Here is a tiny trained network, its code and every weight. The questions are about switching its units off for an input and a target symbol, where a switched-off unit gives its printed mean instead of its output.

import numpy as np


def w(rows, s, z=0):
    codes = np.array(rows[::2]) - 128.0
    scale = np.full(codes.shape[1], s)
    scale[-1] = z or s
    return codes * scale


def norm(h):
    return h / np.sqrt((h * h).mean(-1, keepdims=True) + 1e-5)


def f(y):
    return y / 2 * (1 + np.tanh(0.7978845608 * (y + 0.044715 * y**3)))


def softmax(a):
    e = np.exp(a - a.max(-1, keepdims=True))
    return e / e.sum(-1, keepdims=True)


def log_softmax(a):
    a = a - a.max(-1, keepdims=True)
    return a - np.log(np.exp(a).sum(-1, keepdims=True))


def net(x, mask):
    ids = ['αδζημπτφψω'.index(c) for c in x.split()]
    T = len(ids)
    res = E[ids] + P[:T]
    u = 0
    for l in range(2):
        q, k, v = (norm(res) @ M[l].T for M in (Q, K, V))
        z = softmax(np.where(np.tri(T) > 0, q @ k.T / 4**0.5, -1e9)) @ v
        res = res + np.where(mask[u], z, O[l][:, -1]) @ O[l][:, :-1]
        u += 1
        y = f(norm(res) @ A[l][:, :-1].T + A[l][:, -1])
        res = res + np.where(mask[u : u + 4], y, B[l][:, -1]) @ B[l][:, :-1]
        u += 4
    return log_softmax(norm(res)[-1] @ U[:, :-1].T + U[:, -1])


Q, K, V, O, A, B = {}, {}, {}, {}, {}, {}
E = w([
[215,85,51,155,168],'α',
[4,148,130,168,53],'δ',
[24,124,72,185,38],'ζ',
[142,131,134,134,84],'η',
[162,109,97,161,81],'μ',
[170,88,129,46,196],'π',
[42,148,24,208,100],'τ',
[121,77,65,93,136],'φ',
[18,114,77,171,63],'ψ',
[136,90,202,250,87],'ω',
],0.011)
P = w([
[151,174,134,162,149],'0',
[109,136,83,156,78],'1',
[107,127,126,125,166],'2',
[3,116,166,61,110],'3',
[119,144,100,186,40],'4',
[119,124,127,127,168],'5',
[17,115,174,65,108],'6',
[123,142,105,184,38],'7',
[123,123,128,126,168],'8',
[28,116,174,69,109],'9',
[108,56,96,123,136],'10',
[124,124,127,124,172],'11',
],0.015)
Q[0] = w([
[196,190,147,158,211],'L0H1',
[158,190,86,52,81],'L0H1',
[83,102,219,93,140],'L0H1',
[68,252,85,79,176],'L0H1',
],0.022)
K[0] = w([
[187,153,125,126,244],'L0H1',
[191,218,111,91,57],'L0H1',
[105,134,201,79,150],'L0H1',
[87,254,72,108,196],'L0H1',
],0.022)
V[0] = w([
[79,136,155,104,111],'L0H1',
[134,37,122,112,161],'L0H1',
[183,16,105,132,196],'L0H1',
[92,2,131,165,78],'L0H1',
],0.007)
O[0] = w([
[89,70,114,25,210,160],'L0H1',
[5,100,115,135,98,120],'L0H1',
[21,149,123,250,1,74],'L0H1',
[12,116,91,27,237,254],'L0H1',
],0.007,0.0048)
A[0] = w([
[141,135,19,110,74,25],'L0N1',
[198,73,94,53,82,84],'L0N2',
[151,153,50,42,27,254],'L0N3',
[155,5,111,158,86,75],'L0N4',
],0.018,0.0019)
B[0] = w([
[103,171,73,58,97,244],'L0N1',
[71,133,125,140,78,195],'L0N2',
[60,41,199,5,127,254],'L0N3',
[72,72,116,86,239,173],'L0N4',
],0.024,0.0072)
Q[1] = w([
[122,36,36,140,107],'L1H1',
[152,144,87,111,221],'L1H1',
[131,159,175,10,93],'L1H1',
[102,253,59,155,127],'L1H1',
],0.033)
K[1] = w([
[34,50,40,133,118],'L1H1',
[146,109,111,79,207],'L1H1',
[254,174,111,65,78],'L1H1',
[22,245,106,85,140],'L1H1',
],0.03)
V[1] = w([
[97,143,149,227,163],'L1H1',
[196,4,22,163,74],'L1H1',
[164,137,4,149,152],'L1H1',
[129,39,144,97,168],'L1H1',
],0.015)
O[1] = w([
[149,38,172,190,226,162],'L1H1',
[26,28,23,178,92,87],'L1H1',
[120,143,5,103,136,253],'L1H1',
[81,42,139,29,94,96],'L1H1',
],0.012,0.0057)
A[1] = w([
[130,156,141,87,25,54],'L1N1',
[57,140,78,164,56,74],'L1N2',
[6,166,166,239,63,253],'L1N3',
[29,163,253,193,87,160],'L1N4',
],0.023,0.004)
B[1] = w([
[195,32,122,126,136,237],'L1N1',
[189,131,193,183,83,253],'L1N2',
[24,92,132,1,122,234],'L1N3',
[142,201,123,245,121,241],'L1N4',
],0.028,0.0063)
U = w([
[114,90,57,189,99,100],'α',
[165,189,167,86,188,153],'δ',
[191,117,66,82,117,158],'ζ',
[56,207,111,142,137,122],'η',
[86,107,191,102,61,51],'μ',
[107,67,138,134,227,88],'π',
[162,194,86,136,86,230],'τ',
[194,70,188,162,97,128],'φ',
[97,167,8,87,180,57],'ψ',
[156,128,184,187,171,253],'ω',
],0.016,0.0048)

Each question gives the input, a string of symbols that net reads in full, and the target symbol t.
The units are the heads (4 rows each of Q, K, V and O) and the neurons (one row each of A and B). Each row of codes is followed by its name. A weight is (code - 128) times the scale printed after its matrix; where a second scale follows, it is the last column's (O, A, B and U).
mask holds one flag per unit, layer by layer, with each layer's heads first. A switched-off unit (its flag False) gives its mean, the last column of its rows in O or B, instead of its output. The means were averaged over made-up inputs and are rounded, as every weight is.
A unit's drop is (log p(t) with every unit on - log p(t) with that unit switched off) / (log p(t) with every unit on - log p(t) with every unit switched off).
The circuit of an input: a set's keep is (log p(t) with only the set's units on - log p(t) with every unit switched off) / (log p(t) with every unit on - log p(t) with every unit switched off). Starting from all 10 units, units are removed one at a time, each time the one whose removal leaves the highest keep (on an exact tie, the one counted first), for as long as the keep stays at least 0.8.
units of the circuit, in order: the units of the circuit, biggest drop first
unit that matters most: the unit with the biggest drop
k most important neurons: the k neurons with the biggest drops, biggest first
k most important neurons of layer l: the k neurons of layer l with the biggest drops, biggest first
input ω ψ ζ ζ, target ω: 2 most important neurons of layer 0 => L0N1, L0N4
input η μ δ μ π ω μ π α, target α: 2 most important neurons => L0N3, L0N4
input ζ τ μ τ τ ζ π ζ ω, target ω: units of the circuit, in order => L0N1, L1H1, L1N4
input ω ω η τ, target ω: unit that matters most => L1H1
input α τ ζ ψ, target α: 3 most important neurons => L0N2, L0N3, L1N2
input π φ ψ δ π η α, target π: units of the circuit, in order => L0N1, L0N3
input δ ζ ζ μ δ ζ μ ω δ η, target δ: units of the circuit, in order => L0H1, L0N3, L0N1, L1H1
input μ φ α ω ζ η η ω μ μ μ τ, target τ: 3 most important neurons => L0N3, L1N2, L0N1
input ζ α ω π τ ζ π, target ζ: 2 most important neurons => L0N3, L0N2
input η η τ μ η π ψ η η τ, target η: 4 most important neurons => L0N1, L0N3, L0N4, L1N4
input η η μ ψ π η ω, target η: units of the circuit, in order => L0N1, L0N3, L1N4, L1N3
input ζ μ ω τ ω η φ, target ζ: units of the circuit, in order => L0N3, L1H1, L0N4, L1N1
input α π φ π π ω, target ω: units of the circuit, in order => L1H1, L0N1, L0N3, L1N4
input ψ ω η η φ ω ψ μ ζ, target ζ: 3 most important neurons => L0N3, L0N4, L0N2
input ζ α η δ η ψ π η α π φ η, target η: units of the circuit, in order => L0N1, L0H1, L1N4, L1N3
input α α δ μ, target α: units of the circuit, in order => L1H1, L0N3, L1N2, L0H1
input ω η ω ψ ω, target π: 3 most important neurons => L0N4, L0N3, L0N1
input π α ψ δ π ψ η, target π: units of the circuit, in order => L0N1, L0N3, L0H1, L1H1
input α δ μ ζ ω π η δ τ ψ ω, target π: units of the circuit, in order => L0N4
input α φ μ η ζ δ μ π α π, target α: 2 most important neurons => L0N2, L0N3
input ζ ω ζ η η η, target η: 2 most important neurons => L0N3, L0N1
input τ η α ζ τ, target ζ: unit that matters most => L1N1
input φ ω η ω ω α ζ, target φ: units of the circuit, in order => L1H1, L0N2, L1N1, L1N3
input ψ ψ ζ α μ ω η η η μ, target ψ: 3 most important neurons of layer 1 => L1N1, L1N3, L1N2
input η μ η ζ π α μ ζ π ψ τ, target ζ: 2 most important neurons => L1N2, L1N4
input τ π τ τ η ψ ω, target τ: units of the circuit, in order => L0N4, L0N3, L1H1
input η μ μ ω μ δ π α, target ψ: 2 most important neurons => L0N4, L1N2
input η τ ψ φ ω μ π, target η: unit that matters most => L0N1
input φ ω τ π, target φ: 3 most important neurons => L1N2, L0N1, L1N3
input ζ η φ η η μ μ π τ φ, target ζ: 3 most important neurons of layer 1 => L1N1, L1N3, L1N2
